Each row is followed by its class.
[  4  26 -17  -1  16   8   2   9  -1 -20 -15 -34  -8 -16 -22  -9   6   8
  27  11   1  -7  -7   2 -10  -1   1  16  -9   0  -9   0  19  16  19  -1
  12   7   1  15  -4  10   8] -> X
[-21 -70  -9 -15  -7  19  36 -49 -35  35 -48  28  27 -17 -34 -45 -37  25
  44 -18   6 -65  21 -61 -47   0 -12  43  72  62   0 -40 -18   8 -29  14
  75 -17  66  -2  -4   5 -54] -> A
[  4  14 -13   1  24 -11  -7  22  -9 -18 -23 -30   2 -12 -25  -5  22   6
 -12  17   3  -7  -2   6  -3  -2   2  20   3 -18 -16   8   3   9  23  -4
  -1   8   3  11  -3  -1  14] -> F
[ -6  14   4  -4  -5  17   6  14 -28  31  -8   2  44 -14  24  32   7  20
   6 -11 -18  -1 -11   1 -55  21 -27 -49   2  11   8  -9  20  36  35   4
  25   1  11   6  29 -14 -30] -> F
[-11  11   4   2 -12  23   4  -2  -7  21 -16  -1  21 -22  23  32  -3  19
  19  -7  -4   9   3  -5 -44   7 -31 -38 -20  23  -8  -3  14  32  31  15
  34  -4 -13  20  23 -17 -12] -> X
[  4  25 -16   8  34  -9  -5  20  -8 -15 -24 -18 -16  -2 -14  -9  -3  -4
  11   9   5  -9  -1 -11   4  -1   6  20   6 -16 -22  -8   7   9  18  -5
   8  -1   4  19   7  13  14] -> Y
[  9  15  -9  -1  16 -12 -10  19 -14 -13 -28 -28   0 -20 -29 -10  18   0
 -13  13   2 -12   3   4  -1  -2   2  27  -7 -11 -11  11   1   2  27   2
  -4   1   4   4  10  -8  18] -> F
[-12  22 -59 -25  -7 -55 -18  11 -44  -7 -14  -7 -53  16 -10  -6  -4 -38
  14 -15   3  17 -40  -5  16 -10 -36  31  39 -77  58 -13 -10 -43  13 -32
   4   5  14  13   6  36 -32] -> W
[ 67  43  10 -14 -17  11  20  -6  38  37 -44 114  -2  54  22  20 -69  47
   3  17  -7  46   4 -17 -19   0  26  11 -22   7 -40 -32 -55 -17 -51  29
  29   8 -10 -45  52   9  -6] -> F
[-12 -16 -45 -35   9 -42   1  19  -2   9  28 -13 -35 -19 -19 -13 -67  10
 -69 -34  46   4  10  -6  15   0 -81 -46 -20  15  33  30   3 -89  16  -6
  21  15   1  33  28 -24  -4] -> W
[ -7   8   1  -2  -1 -20 -23   4 -14 -18 -32   6 -29  29   1  10  22 -10
 -44   8 -16  15 -15   7   7  -4   4   2   1 -21  53 -37 -19 -55  38  -1
 -12  17  13  38 -17   7   0] -> W
[-30  25  -9  -2   9  -1  -1  17 -19  40 -21 -10  33 -17  26  33  -8  13
  25  11   6  -7  10 -19 -32  11  -5  13   1   0 -16 -40   4   3  30  -1
  41   5 -11   8  24 -24 -14] -> Y
[ 37   6 -22 -47  23 -35  24  17  -5 -11 -34 -31  15  -4 -17 -13  35 -22
 -38  -3   2 -20  24  30   5   9  12  77  11 -10  31  -7   9  -1  59  10
  12  40   5 -14  10  -6   7] -> F
[  1  23 -19   1  15   8   2  14  -3 -22 -18 -31  -7 -11 -20 -11  14  -1
  30   8  -5  -4  -1   2  -6  -3   1  14  -5   0 -15   0  19  11  23  -2
  12  14   6  13 -11  12  15] -> X
[-33  11 -14   4  -9 -10   4   5 -20   9  -2   2  18 -11  43  35  31  17
   9  -8  -3 -10  -3  -2 -38  18 -42 -28  -5  -1 -11 -15   8  21  49   7
  41   7   5  18  11  -9 -12] -> B
[-23 -14 -16   6  -3  -1 -19 -39  15   8 -11  -1 -21  -1 -22   2  -3  -2
  12  41  -5   5  -6 -20  13  -5   2 -25 -41  -6 -26 -29  15  18  41  -2
  11  22 -27  11   4  -1  35] -> A
[-34  13 -24  28  12  21  16   0   2  13  -8   4  25  -1  26  39   5  12
  -2 -10 -20  -3 -11   5 -26  17 -19 -72  -2  16 -31  -9  20  10  61  11
  33   6   0  22   6 -21   0] -> N
[ -1  14 -24  -1  26  -1   0   1   3 -22  -2 -37 -10   2 -11 -16   6  -2
   1   0 -17 -15  -7  -1   9  -1  -4   9   3 -13 -17  12  19  10  29  -3
  12  -3   4   4   0  13  14] -> N
[-10  33 -14  -3  13  -7 -11  23  -6 -10  -7 -23 -11  -3 -19 -12  10   2
 -12   5   5  -8  10   2   5  -2 -18  11   3 -16   0   2  11  -3  19   7
   6  -5   1   8   3   5  13] -> W
[ 26  12 -24 -50  19  -7  35  25   4 -16 -13 -39  11   1   2  -9  25 -12
  -3  -9  -5 -12  17  26  14   1  15  61   7  12  36 -21  27 -17  48   8
  26  50   3  -6  -1   3   9] -> X
[-40  -3 -85  48  19   1  18 -14  23   0 -87 -40 -32  34  15  36 -15 -19
  13 -20  -4  49 -28 -18  27 -19 -29   5  38  15 -47  19 -29 -18  42  -6
  12  16  21  16 -26 -12 -19] -> X
[ 21  -4 -10 -51  22 -25  17  16  -2 -18 -15 -35  17  -2  -8 -13  40 -23
 -23  -9  -2  -9   5  26  12   9   3  63  -1  -7  16 -13  33  -8  35   9
  25  35  -1  -9  25  -3  12] -> M
[-11  19 -36   2  15  -7 -11   5   5 -31 -16 -30 -17  -6  -8  -5  33   4
   2  15   0  -8  -8  -1   0  -9 -15  17  -8 -18 -29   1   2  15  23   7
  12   5   4   4   4   7  18] -> B
[ 16  11 -29 -46  17 -30  18  19   5 -29 -31 -30 -10   7  16  -8  50 -21
 -39  -6  -5 -15  11  24  19  -2  -2  69  -3 -10  16 -11  15 -18  56  18
  34  39  -2 -19  17   3  20] -> B
[-26  -1 -63 -15  33   9  -1 -33 -19  -5 -12  -2   3 -26  -1   4  -8  13
 -96 -13  10 -13 -49  -7   9 -22 -35  29  15  26  15 -12  12 -23   5  -6
  31  54  12   9  18  -4  11] -> M
[ 28  15 -26 -42  14 -19  27   7  -1  -9 -15 -41  10  -3  -7 -12  27 -14
  -2  -5 -11 -16  20  22  -1   0  11  69   7   5  34 -17  28  -3  40   8
  23  47  -1  -7   2   4  12] -> X
[-19  29 -10 -13 -13   3  -5   2 -14  40   8  26  40  -6  17  34  -3  26
  -9  -5 -15 -10   7  -9 -44  15 -41 -35  17   3  22 -33  11   4  37   4
  27   2   3  27  11  -5 -16] -> W
[  0  15 -28  -2  27   3  -2   5   7 -29 -10 -36 -10  -2 -20 -17   6  -4
 -11   2 -10 -14  -3  -3   8  -4   5   6   8 -13 -24   9  10   3  36   0
   8   2   7   5  -6  12  14] -> N
[-22   9  10  36 -25  22   4 -36 -55  11 -54 -14 -60 -16  35  -3 -65  28
  18 -22  35  32  17 -29  -8 -36 -21   2  14  13  10  -5 -28 -33  11  34
  12  -8 -19 -30  53 -20  21] -> P
[-26 -71 -39 -10  43  20  38 -74 -36   9 -35  17  16 -13  -6  -7 -50  -2
  28 -17 -15  10  16   9 -76  34 -15  13  49 -74 -42  -5 -29 -26 -80  -2
  41  36  -8   5  -1  -4 -38] -> N
[  1  22 -21   3  19   8   3   7  -1 -24 -25 -45 -12 -18 -22 -11  -5   7
  24   9   3  -5  -7   1  -4   1  -4  17  -8  12 -12   2  15   4  26  -5
   6  10   3  23  -8   5  13] -> X
[ 24  -1 -15 -38  26 -15  26   9  -9 -11 -20 -37   2  10 -12 -12  27 -21
 -19  -3 -14 -22  22  16  19   1   5  45   7   7  18 -10  25 -12  54  12
  19  37  -5 -13   8  -2  16] -> A
[ -8 -29  -5 -42   8 -23 -11   4 -13  -6  26  24 -28 -23 -27  -8  40 -10
  -3  24 -16   0 -16  -6 -39  11  -7  15 -18 -67  -2  -2 -12  26 -24 -30
  21  23 -13   8  32  10 -13] -> B
[  4  -1  -3  -2  27   1   5   5  -8 -19 -17 -32 -16   0 -26 -20   7  -1
  19  17  -8 -13   5  -9  18  -1  -1  15  -1  -1 -31   4  16  11  12  -2
   9   6  -6   6   2   9  21] -> A
[ -7  28 -11  -5   2 -30  -5  31 -50 -11 -19   3 -51   8 -34 -20   5  -8
  38   2  17 -29 -22 -21  10 -16  -2  19   7   8   6 -32   4 -19  24 -17
  34  -9   2   6  12  13  14] -> A
[ 18 -13 -13 -51  22 -21  24   9   1 -15 -10 -51  24  -8  -3 -15  34 -21
 -19 -10   5 -12  14  28  13  15   5  59  -1  -5  12 -15  32  -5  36  11
  32  39   6  -7  20  -7   6] -> M
[-23 -49   5   0  26   9 -16 -17  40  -6 -36 -57   2  35  62  15 -45  -3
  20  -8 -26  44 -24   9  46  -3 -60 -12 -10 -11 -57  39  26  21 -82   5
  -3  11 -40  -9  27  22 -31] -> A
[ 18   4 -15 -49  25 -23  26   7   4 -24 -29 -24   6  -6   1  -9  31 -14
 -21 -15  -1 -27  17  22   1  17   7  63  23 -14  25 -10  18  -9  54  11
  25  34   5 -12   6   6  11] -> P
[ -3   8 -25   2  22  -1  -5   6   3 -29  -7 -35  -8  -9  -5 -15   5  -5
  -1   9  -7 -12  -2  -5   6  -1  -3   6   1  -8 -16  10  13   4  38  -2
   6   5   7  11 -11   9  11] -> N
[  9  -2  -3 -18   5   5  18   2  -2  22   6 -17  33 -30  27  22   5  17
  26  10 -17 -10   4   8 -44  20 -25 -14 -17  42 -15 -11  28  29 -12  -4
  53  25  -7  34  14  -8  -8] -> X
[-11  26  -3  -5  19   2  -6  20  -8  -8 -14 -19  -7   2 -18 -12  14   5
 -13   8 -10  -7   3   7   0   1  -9  15   9  -7   9  -8  14 -10   7   4
   6   5   3   9   5   6   8] -> W
[-31 -11 -13 -18   2   3  -6   3 -15  26  -1 -18  50 -21  20  41  22   6
  22 -10  -2  -1 -14   4 -47  23 -40 -14 -18  16  -9 -26  23  34  25  -2
  38  -4  -8  26  30 -43 -18] -> M
[ 16   3 -17 -43  28 -28  37  17   9 -27 -35 -30  -3  -9  -5 -10  26  -6
 -10 -11   9 -21  13  22  10  13   9  75  24 -22  26  -7  14 -17  57  15
  22  23   6 -14  16  -3   4] -> P
[-45  -4   6  18  25 -13 -10 -22 -32   7 -30 -33 -28  31  -2   9  10   0
  11  -4 -17   4 -18 -14  12  19   8  -6 -12 -22   7 -34   2 -29  48 -24
  26  -3  30  41 -11   7  -2] -> Y
[ 27  18 -30 -42  18 -13  37  18   1 -14 -17 -46  13   2  -6  -7  33 -16
 -11 -13  -5  -7  21  20   1   2  16  52  14  -2  30  -9  29  -9  58  14
  28  45   4 -13  -3  -3   6] -> X
[ -3   3  -4 -23   0  -2  10  13   0  22  21 -25  43   8  23  28  11  16
  36 -19   1   7  10   2 -30  25 -32  -3 -17   0  -8 -12   6  50  31   0
  27  -8  15  11  27 -20 -35] -> M
[-34   4   1  11  18  15 -24   1  33 -28 -22  31  23  37  -5 -18 -14  17
 -36 -24  35  45  41  27  12   4 -76 -67 -21 -13 -31  29  12 -18 -51  66
 -18  32  -4 -32 -13  28 -20] -> W
[ -1   1  -7   5  25  -5   5   5 -10 -15 -18 -37 -19  -2 -27 -16  -3   4
  21  13   3 -12   9  -8  15  -3 -11   3  -2  -4 -36  10  13   5  17   1
  12   1  -9  11   5   5  19] -> A
[ -1   9 -20   3  24  -5   2   0  -1 -23  -7 -32  -4  -4 -13 -13  14   0
   3   5 -11 -13  -7  -1   9   1  -6   7  10  -9 -21  11  18   4  19   1
  14  -6   5   8  -5  12  10] -> N
[  3  17 -18   3  24  -3  -2   3   4 -31  -6 -33 -12   2  -3 -16  -1   2
   1   2  -7 -12  -6   1  13   0  -3  10  -1 -13 -17  12  16   1  27   1
   7  -6   3   8  -5  16  14] -> N
[ 11   4 -22 -31  -5   6 -32  13   0 -37  27 -20 -21  34 -35  -6  32 -14
  22 -18 -14  10   9   7   4  -4  34  12 -57 -36  43 -28 -22 -12  24   6
 -40   9  27   0 -17 -14   8] -> X
[-51  -9 -20  41  21  48  25 -11  21  -3 -41  21 -10  76  28   0  -9  -6
  80 -10 -22  44  33  38  25  -7   3 -31  19 -66 -46 -17  -6 -23  -8  20
  13  18  16  -8 -36  35   2] -> W
[ 20 -26 -80 -29  30 -61   2   0 -13 -28  -7 -31 -30  13 -45 -25   2  -8
  29  25  33  32 -11 -44  13   0 -16  30  17 -10  27 -34   8 -37  12 -12
   8  22  19  33 -25  -4   0] -> Y
[ -9   2 -36  -3  -5   2  14   4   8   9  17   1  33 -16  46  41  25  19
  17   7  -8  -1  -2  -5 -39  11 -32 -27   8 -11 -22 -11  11  45  26   9
  26  12  -9  16  12 -15  -8] -> B
[  5 -39 -67 -61 -20  23  25   2 -36  34  17 -10 -15  22  31   2  -7 -61
  60 -52 -20  20  49  13  42 -19 -30 -35  10 -11 -25   4 -34 -83  21 -15
  81   9  38  -7   8  15  -5] -> N
[ 13  21 -16 -48  11 -14  18  21  -8  -5 -13 -22   5   2   3 -16  30 -21
 -43  -9  -4 -20  28  26  12   2   8  60  14  -8  55 -26  23 -18  49  23
  19  39   0 -16  14  -3  13] -> W
[ -6   5 -10  13   8 -49  -8  -1   3  -6  67 -16   5  36 -26 -21  36   2
   7  16   0 -28  34   5 -26  24  25   2 -39  19  37 -32  16  -8  33  -8
 -22  35  15  -4 -60 -25  21] -> N
[-15  12 -16  17   6 -37  -9  37 -30 -28   4 -14 -40   8 -10  -7  -1  -1
   7   4  -7   2 -15 -32  -5  -3  19 -16  16 -20   2 -17 -14 -40  37 -23
  -7  26  19  24  -7  -1   4] -> N
[ 14  95 -30 -23  42  -5  15  38 -15 -23 -36  15  -5  39 -81 -29 -36  80
  48  10  30  48 -24 -30 -28  41 -29 -11 -19 -13 -39 -23  -7  -3  -3  10
  24  16  46 -28  30  23 -40] -> F
[ 29  28 -32 -48  23  -9  26  22   1 -18 -21 -43   5   1 -14 -11  35 -21
 -12  -8 -12 -13   9  23   8   4  10  68   4  15  31 -12  27  -3  54   3
  19  46   4 -10  -1   4  12] -> X
[  8   2   8  20 -15 -32  19 -33  -8   2 -41  23 -36  18  11   6  -7   3
  43  23  27  29  16   8   2  23  25  -5 -38 -52 -24 -27  -8  -3  46  14
  32  -4 -24   9   2  -6  33] -> F
[ 11  12  -9 -49  14 -19  20  25  -7  -1  -5 -26   0  10  -5 -13  42 -20
 -45  -7  -8 -16  26  24  20   3   9  51  17  -5  48 -26  19 -20  44  13
  23  38   1  -6  12  -2  15] -> W
[ 28   5 -84  11 -11  -1   8 -34  -2  -7 -24 -46  19  23 -17 -28  -1 -44
  65   1 -24 -15   3  36  30 -31  13  35  53  15  25 -29  13 -76  -7  22
 -11  14  43 -29 -33  30   2] -> N
[-36  17   9   1  17  -3   2  19   0  43 -25 -34  24   7  19  37   2  13
  16  -7   0 -14   3  -2 -10  10 -19 -16  -1  20 -33 -33  11  22  34  -5
  59 -11  -2  26  30  -7 -18] -> Y
[  2  30 -49   0  48 -24  -1  -7 -13   2 -76  -1 -28   9 -29  15  15 -23
  32  37  -5  23 -17   7 -31  14 -12  63 -23 -23  -3 -29 -10   6  47 -16
  22  -2 -14  26   9 -16  -2] -> Y
[ 18  80 -60 -68   9  28  18  35 -28 -21   8  31 -44  15   5  14   0  35
 -26 -38  41  32 -16 -36  23 -10 -30   1  -1 -40 -55 -11 -38  16  10  17
  73  -1 -13 -40  64  10  19] -> B
[ -2  11 -17   9  36  -9  -3  13  -5 -17 -34 -20 -16  -9 -21 -12  -3  -8
  18  16   9  -7   0 -10   5   0   3  25  11 -23 -30  -8   5  13  14  -5
   9   1  -2  22   8  14  11] -> Y
[ 13  25 -10   1  23  -1 -10  23  -6 -21 -31 -32  -5 -17 -28 -13  12   2
  -6  26   4  -9  -5   5  -4  -1   8  23  -9 -11 -16   9   3   5  34  -8
  -2  -2   4   8  -3   2  16] -> F
[ 18 -39  18 -25 -11  43  -3 -19  -6 -33 -14  40 -30 -42   6 -38 -50 -34
 -21  -8  44 -11  19  40  45  31   7 -40 -85 -32  -4  34  -8 -97  27  10
  10 -24  -3   8 -14   1  35] -> F
[-24  -2  -3   6  10   4  -3   9 -12  31 -35 -18  30  -7  61  45 -11  -8
  12 -12   1   3  17   2 -29   5 -22 -27   5   4 -36 -26   8  16  18  11
  49   9 -22  22  26 -14 -10] -> Y
[ 21   6 -25 -37  36 -28  22  11  -7  -5 -29 -23   1   7  -5 -15  20 -29
 -15  -2  -1 -20  17  12  14   2  20  80  19 -14  20 -28  17  -8  28   6
  28  37   3  -9  15   9   7] -> Y
[-24  -8   7 -21  -7  -1  11   7   2  32  -9 -11  29  -3  33  46   3  28
  38 -16  -4   7  12 -14 -40  24 -33 -31   8   4 -10 -19  -4  17  45   1
  41 -14   1  19  23 -23 -28] -> P
[ 28 -45  13 -52  10 -10 -11  15   9 -45  29 -26  14  13  -6  -6  41   7
   6  25  16  55   9 -15 -22  35  10 -65 -51 -22 -17 -27  12   5   6   4
  26  29  12  37 -20  -8  -9] -> M
[-38  -5  -3   8   5 -12  -3  -6   3  30  -9  -6  22   2  32  40   3  21
  24 -16 -32 -13  -8  -7 -56  12 -32 -11  12  -2  13  -8  17  28  38 -10
  15  -6   2  14  17 -18 -19] -> P
